Here is a tiny trained network, its code and every weight. The questions are about switching its units off for an input and a class, where a switched-off unit gives its printed mean instead of its output.

import numpy as np


def w(rows, s, z=0):
    codes = np.array(rows[::2]) - 128.0
    scale = np.full(codes.shape[1], s)
    scale[-1] = z or s
    return codes * scale


def f(y):
    return np.maximum(y, 0)


def log_softmax(a):
    a = a - a.max(-1, keepdims=True)
    return a - np.log(np.exp(a).sum(-1, keepdims=True))


def net(x, mask):
    res = np.array(x, float).reshape(1, 7) / 4 @ E
    y = f(res @ A[0][:, :-1].T + A[0][:, -1])
    res = res + np.where(mask, y, B[0][:, -1]) @ B[0][:, :-1]
    return log_softmax(res[-1] @ U[:, :-1].T + U[:, -1])


A, B = {}, {}
E = w([
[127,133,129,124,128,134],'x0',
[83,47,144,149,161,248],'x1',
[125,135,131,121,128,134],'x2',
[127,129,129,126,128,129],'x3',
[217,120,224,136,119,156],'x4',
[198,92,48,73,224,136],'x5',
[124,138,131,116,126,139],'x6',
],0.014)
A[0] = w([
[141,215,113,109,100,22,247],'n1',
[149,149,124,88,152,115,169],'n2',
[122,142,162,143,79,116,54],'n3',
[234,170,115,93,149,109,124],'n4',
[170,111,196,147,117,150,64],'n5',
[170,116,47,111,193,165,166],'n6',
[109,127,188,136,80,92,58],'n7',
[54,145,124,160,135,156,155],'n8',
[119,172,118,94,85,68,60],'n9',
[76,150,119,146,121,162,142],'n10',
[124,98,97,52,123,60,43],'n11',
[144,108,112,147,123,180,57],'n12',
[185,98,237,149,154,143,103],'n13',
[194,130,181,157,126,155,182],'n14',
[133,90,132,159,155,221,136],'n15',
[103,166,170,190,104,117,165],'n16',
[132,146,114,148,114,150,121],'n17',
[133,98,88,81,163,143,22],'n18',
[58,95,133,130,104,123,149],'n19',
[112,188,132,136,138,69,80],'n20',
[154,99,73,102,188,145,52],'n21',
[140,80,136,140,144,185,183],'n22',
[4,107,143,172,142,124,147],'n23',
[185,71,135,129,140,133,66],'n24',
[80,142,117,140,129,142,148],'n25',
[83,124,78,95,135,89,226],'n26',
[74,162,30,138,141,109,92],'n27',
],0.013,0.012)
B[0] = w([
[71,128,62,40,149,200,254],'n1',
[205,118,196,177,145,108,164],'n2',
[118,70,74,55,141,186,155],'n3',
[215,35,178,189,206,123,184],'n4',
[91,199,124,121,84,70,158],'n5',
[101,157,77,37,168,174,205],'n6',
[107,134,83,2,152,170,165],'n7',
[205,116,160,192,117,147,175],'n8',
[111,145,168,161,83,77,170],'n9',
[153,112,147,170,146,122,163],'n10',
[147,79,79,97,181,164,152],'n11',
[97,89,58,95,161,195,142],'n12',
[55,186,70,70,81,104,182],'n13',
[179,50,112,79,203,181,184],'n14',
[64,184,111,129,87,95,190],'n15',
[47,209,121,114,73,87,192],'n16',
[129,102,153,118,140,109,133],'n17',
[125,174,186,194,71,41,150],'n18',
[170,70,156,203,134,146,169],'n19',
[113,182,149,165,73,96,165],'n20',
[69,198,100,99,67,63,169],'n21',
[99,182,161,165,79,100,185],'n22',
[193,83,190,229,147,153,193],'n23',
[145,80,74,106,148,138,149],'n24',
[182,112,141,161,127,150,158],'n25',
[115,189,183,161,50,70,197],'n26',
[85,166,97,71,131,164,178],'n27',
],0.0086,0.025)
U = w([
[44,196,136,169,17,57,168],'0',
[59,133,58,78,137,190,12],'1',
[247,38,164,209,160,134,251],'2',
],0.013,0.0018)

Each question gives the input, the list of numbers given to net, and the class t.
The units are the neurons (one row each of A and B). Each row of codes is followed by its name. A weight is (code - 128) times the scale printed after its matrix; where a second scale follows, it is the last column's (A, B and U).
mask holds one flag per neuron, in row order. A switched-off neuron (its flag False) gives its mean, the last column of its row in B, instead of its output. The means were averaged over made-up inputs and are rounded, as every weight is.
A unit's drop is (log p(t) with every unit on - log p(t) with that unit switched off) / (log p(t) with every unit on - log p(t) with every unit switched off).
The circuit of an input: a set's keep is (log p(t) with only the set's units on - log p(t) with every unit switched off) / (log p(t) with every unit on - log p(t) with every unit switched off). Starting from the 12 units with the biggest drops (on a tie, the unit counted first), units are removed one at a time, each time the one whose removal leaves the highest keep (on an exact tie, the one counted first), for as long as the keep stays at least 0.8.
circuit, biggest first: the units of the circuit, biggest drop first
top k neurons: the k neurons with the biggest drops, biggest first
drop when u is switched off: that unit's drop, to one decimal
input [2,-8,-6,5,3,-3,-7], class 1: circuit, biggest first	[n1]
input [-7,-1,8,-3,5,-2,-2], class 1: top 2 neurons	[n14; n26]
input [-4,-1,2,-7,8,7,-8], class 2: top 2 neurons	[n4; n1]
input [7,1,6,-8,-1,7,-4], class 0: top 4 neurons	[n1; n18; n21; n14]
input [-5,-6,6,4,1,-5,7], class 1: top 3 neurons	[n1; n7; n3]
input [3,1,7,6,-6,6,6], class 0: top 3 neurons	[n26; n18; n1]
input [-5,-8,-4,-5,-7,4,-1], class 1: top 2 neurons	[n1; n11]
input [5,-5,-1,-3,6,1,0], class 2: top 2 neurons	[n4; n6]
input [-8,2,-7,-5,-1,4,1], class 0: top 2 neurons	[n1; n14]
input [-7,-7,-8,-1,6,-6,-1], class 1: drop when n1 is switched off	0.2
input [6,4,2,8,-6,-6,-1], class 2: drop when n26 is switched off	0.0
input [-5,-8,6,2,8,0,-1], class 1: top 2 neurons	[n1; n13]
input [4,8,-6,5,-1,5,-5], class 0: drop when n1 is switched off	0.3
input [6,-1,8,8,6,2,0], class 2: circuit, biggest first	[n4]
input [-6,-8,8,-1,-7,4,8], class 1: top 2 neurons	[n1; n11]
